Below is a small trained network, with its code and all its weights. Each question gives an input and a class and asks what happens when units are switched off, that is, made to give their printed mean instead of their output.

import numpy as np


def w(rows, s, z=0):
    codes = np.array(rows[::2]) - 128.0
    scale = np.full(codes.shape[1], s)
    scale[-1] = z or s
    return codes * scale


def norm(h):
    return h / np.sqrt((h * h).mean(-1, keepdims=True) + 1e-5)


def f(y):
    return np.maximum(y, 0)


def log_softmax(a):
    a = a - a.max(-1, keepdims=True)
    return a - np.log(np.exp(a).sum(-1, keepdims=True))


def net(x, mask):
    res = np.array(x, float).reshape(1, 7) / 4 @ E
    u = 0
    for l in range(2):
        y = f(norm(res) @ A[l][:, :-1].T + A[l][:, -1])
        res = res + np.where(mask[u : u + 3], y, B[l][:, -1]) @ B[l][:, :-1]
        u += 3
    return log_softmax(norm(res)[-1] @ U[:, :-1].T + U[:, -1])


A, B = {}, {}
E = w([
[159,176,93,166,254],'x0',
[129,128,126,132,126],'x1',
[128,130,127,126,128],'x2',
[125,132,130,128,132],'x3',
[132,127,131,134,126],'x4',
[218,57,194,141,151],'x5',
[88,69,29,188,124],'x6',
],0.0027)
A[0] = w([
[81,29,86,193,14,6],'L0N1',
[177,8,135,203,45,47],'L0N2',
[76,144,141,72,2,106],'L0N3',
],0.0048,0.0023)
B[0] = w([
[161,183,80,134,79,233],'L0N1',
[74,154,111,2,208,228],'L0N2',
[134,105,170,185,136,251],'L0N3',
],0.0087,0.0032)
A[1] = w([
[122,98,35,145,159,3],'L1N1',
[254,92,132,129,131,73],'L1N2',
[107,52,85,144,177,77],'L1N3',
],0.0079,0.0033)
B[1] = w([
[141,130,255,188,96,222],'L1N1',
[136,65,54,134,120,254],'L1N2',
[115,94,200,17,62,203],'L1N3',
],0.0077,0.0021)
U = w([
[92,187,238,228,88,165],'0',
[86,255,83,78,213,252],'1',
[155,54,211,52,140,119],'2',
[236,84,78,164,204,20],'3',
[102,163,5,199,29,40],'4',
],0.0095,0.0024)

Each question gives the input, the list of numbers given to net, and the class t.
The units are the neurons (one row each of A and B). Each row of codes is followed by its name. A weight is (code - 128) times the scale printed after its matrix; where a second scale follows, it is the last column's (A, B and U).
mask holds one flag per neuron, layer by layer. A switched-off neuron (its flag False) gives its mean, the last column of its row in B, instead of its output. The means were averaged over made-up inputs and are rounded, as every weight is.
A unit's drop is (log p(t) with every unit on - log p(t) with that unit switched off) / (log p(t) with every unit on - log p(t) with every unit switched off).
The circuit of an input: a set's keep is (log p(t) with only the set's units on - log p(t) with every unit switched off) / (log p(t) with every unit on - log p(t) with every unit switched off). Starting from all 6 units, units are removed one at a time, each time the one whose removal leaves the highest keep (on an exact tie, the one counted first), for as long as the keep stays at least 0.8.
circuit, biggest first: the units of the circuit, biggest drop first
most important unit: the unit with the biggest drop
k most important neurons: the k neurons with the biggest drops, biggest first
top k neurons in layer l: the k neurons of layer l with the biggest drops, biggest first
drop when u is switched off: that unit's drop, to one decimal
input [-5,6,-4,4,7,-7,0], class 0: circuit, biggest first	L0N3
input [4,-7,-5,-5,-5,4,-6], class 3: circuit, biggest first	L0N2; L1N2
input [7,-2,0,0,5,2,1], class 2: top 2 neurons in layer 0	L0N1; L0N3
input [6,-5,7,3,2,-6,1], class 0: 4 most important neurons	L0N2; L1N1; L0N1; L1N2
input [1,1,8,5,0,0,7], class 0: 2 most important neurons	L1N1; L0N1
input [2,7,-5,7,2,0,3], class 0: 2 most important neurons	L1N1; L0N2
input [4,7,7,1,8,4,-7], class 3: 4 most important neurons	L0N2; L1N2; L1N3; L1N1
input [-7,-5,-3,6,-5,1,4], class 1: 3 most important neurons	L0N2; L0N1; L1N2
input [-4,-5,-8,7,-8,5,5], class 1: 2 most important neurons	L0N2; L0N1
input [6,-6,5,5,-3,3,-4], class 3: 3 most important neurons	L0N2; L1N2; L1N3
input [8,-6,0,-3,0,2,6], class 2: 2 most important neurons	L1N3; L0N1
input [7,4,-4,3,5,3,-8], class 3: 3 most important neurons	L0N2; L1N2; L1N3
input [-3,7,-4,-3,8,-6,0], class 0: 2 most important neurons	L0N3; L1N2
input [-1,-5,-4,0,-4,-8,-5], class 0: circuit, biggest first	L0N2; L0N3
input [3,3,2,6,-3,-1,6], class 0: 2 most important neurons	L1N1; L0N2
input [-5,-7,4,-6,-4,-2,-6], class 0: top neuron in layer 1	L1N3
input [7,7,-5,5,-1,6,5], class 2: top 2 neurons in layer 0	L0N1; L0N3
input [-5,-3,0,-5,6,2,7], class 1: drop when L0N2 is switched off	0.9
input [2,-5,-8,-8,-7,6,5], class 2: drop when L1N3 is switched off	0.4
input [3,5,5,-3,-7,5,-6], class 3: drop when L0N3 is switched off	0.0
input [-7,-1,3,0,-2,-3,-2], class 0: most important unit	L0N3
